(in the rows, 128 means zero)
Both labels of each row:
[ 92 155  89 124 138 113 129 196 127 135 133 116 192 118 160 143 110 111
 165 103 155 146 121 152 114 128 144 136 119  48 162 164 131]
Q820 U
[ 90 162 103 129 147  93 129 173 124 129 129 115 144 109 185 175  93 141
 188  93 174 127 119 119 137 119 168 191 121  37 132 132 141]
Q820 W
[ 97 168  95 120 147 105 111 187 127 137 134 147 126 130 159 161 124 131
 161 103 160 113 110 168 109 151 146 201 132  44 101 138 121]
q21 P
[ 91 157 117 126 147 107 125 158 134 122 124  89 181  95 170 174  98 142
 187  88 165 130 129 127 120 143 168 190 136  50 153 146 133]
Q820 W
[ 92 148 110 109 156 103 122 162 134 127 144 109 111  99 170 177 112  90
 177 101 158 123 123 149 131 126 168 196 119  37 124 131 125]
Q820 T
[113 143  95 112 147 111 122 183 138 131 129  97 133 143 149 146 127 124
 198 113 152 126 119 161 148 123 132 160 123  55 114 132 116]
q67 W
[106 152 120 122 139 111 140 160 141 117 127 104 140 112 158 168 109 147
 189 105 159 110 121 104 133 130 155 176 134  63 140 130 126]
Q820 W
[ 90 142 101 121 139 116 127 174 124 136 142 143 168 115 162 157 103 133
 164  92 136 135 120 124 132 121 161 163 113  59 139 126 141]
Q820 U
[110 150 108 122 148 123 114 163 131 120 126 129 150 114 171 161 107 141
 158 111 164 130 116 137 118 136 146 192 125  57 115 115 134]
Q820 T
[ 98 175 104 122 148 112 121 196 125 145 140 121 152  96 168 166  93 122
 167 125 170 150 113 153 137 122 158 156 115  28 147 157 144]
Q820 U
[ 89 171  96 138 159 112 128 196 119 116 138 124 179 115 171 161 103 118
 203  96 178 155 121 153 129 129 150 176 120  25 135 148 132]
Q820 U
[100 161  98 129 146 112 133 188 116  91 137 142 216 118 174 155 103 133
 173  94 179 144 118 124 132 118 140 177 110  64 141 121 143]
Q820 U
[110 151 100 119 156 111 117 180 134 116 126 125 197 113 163 160 105 139
 172  94 169 133 111 147 122 154 143 213 127  60 124 135 124]
Q820 P
[ 96 159  98 130 168 109 118 169 136 141 134 113 129 106 158 166 124 139
 149  98 162 139 127 153 113 146 160 189 118  81  88 128 134]
q21 T
[ 93 152 100 115 150 104 120 168 128 133 131 108 159 118 175 171 105 144
 173  99 164 137 115 141 137 120 162 189 121  35 127 130 123]
Q820 T
[114 147 107 125 144 112 123 189 135 123 137 145 121 117 157 152 131 124
 157 106 153 128 110 152 136 143 128 168 130  61 114 149 105]
q67 P
[ 93 158 105 134 154 111 125 181 122 131 132 125 191 121 149 155 123 129
 170 110 160 132 115 163 129 136 149 170 125  38 121 131 138]
q21 U
[ 89 158 107 132 149 105 118 177 132 134 134 110 212 111 168 172 108 138
 173  95 167 132 111 143 115 139 158 187 118  39 144 136 128]
Q820 T
[ 79 172 110 127 153 101 120 185 131 140 145 109 209 115 162 165  88 139
 199  99 182 138 116 128 117 142 169 199 127  22 124 138 144]
Q820 W
[101 145 102 144 147 114 130 191 121 133 140 127 198 131 155 145 113 122
 176 100 167 142 117 140 134 127 141 157 110  78 151 152 127]
Q820 U
[108 146 107 132 145 103 108 189 139 135 135 137 171 110 169 156 110 127
 173  88 194 118 101 136 121 142 145 185 143  63 132 152 123]
Q820 P
[108 163  99 119 142 108 114 184 125 139 136 132 176 126 164 154  98 141
 156 102 170 120 109 125 109 151 147 220 121  66  93 129 135]
Q847 P
[106 148 118 129 132 108 138 174 128 128 123 113 127  93 171 155 107 130
 179  90 156 132 120 114 120 132 153 158 126  70 147 157 130]
Q820 W
[ 97 162 109 130 153 110 125 183 128 135 130 124 171 108 169 154 107 130
 164 121 175 149 117 135 137 137 170 158 118  33 135 138 146]
Q820 U
[ 78 168 104 130 147 112 112 181 125 144 141 126 214 119 138 152 120 131
 163 106 161 140 119 165 124 133 161 178 115  26 108 134 144]
q21 U
[126 130 113 120 139 110 131 169 138 152 135 153  82 126 150 142 120 119
 139 109 150 137 102 142 114 140 118 149 133  95 113 141 109]
q67 P
[ 94 162 107 125 149 102 128 187 129 132 140 115 172 107 174 168  96 146
 188  63 175 136 110 130 129 137 157 189 121  45 137 164 139]
Q820 W
[118 143  95 118 156 101 124 201 133 140 138 144  85 134 155 152 121 126
 166  94 154 121 110 150 146 139 142 165 125  56 104 131 115]
q67 P
[ 81 168 100 124 162  95 131 182 134 130 136  96 119  95 176 170  95 131
 194  76 173 135 121 118 140 122 172 157 123  16 139 162 135]
Q820 W
[ 93 164  65 129 142 100 109 194 129 149 136 127 191 133 145 152 115 121
 180 111 162 133 118 185 125 153 149 187 113  31 107 130 152]
q21 U
[ 99 152 108 113 157  93 149 162 133 135 150 114 101 124 169 158 121 125
 188 104 158 124 128 146 144 123 152 189 132  29 109 128 130]
q67 T

Two labels a row:
[129 130 128 112 102 131 114 116 131 139 115 134 126 126 156 131 202 120
 126 135 126 149 109 131  75 133 122 129 152 123 182 116 135]
C Q764
[131 128 132 137 130 131 122 132 123 152 125 117 128 124 145 132 161 117
 113 145 141 119 142 132 118 127 125 119 148 143 152 145 132]
X Q764
[129 124 142 120 116 132 114  94 118 146 114 115 126 125 178 133 174 118
 107 125 135 121 144 119 140 128 115 130 148 146 142 120 132]
X Q764
[124 126 132 121 123 140 124 118  94 142 105 130 129 131 141 141 154 128
 120 127 130 104 137 121 165 116 120 122 141 176 142 136 140]
X Q191
[133 164 130 130 125 146 117 123 114 135 121 146 118 137 154 130 168 123
 116 130 135 105 123 142 151 146 107 115 121 176 157 121 127]
X Q79
[135 128 144 121 122 135 134 117 121 120 120 124 118 128 134 131 177 115
 110 125 177 138 138 126 137 126 126 114 133 162 151 127 129]
X Q764
[118 125 135 124 132 132 136 127 124 116 151 154 131 137 148 159 104 123
 126 128 137  79  87 119 129 123 121 131 133 144 143 113 141]
X Q752
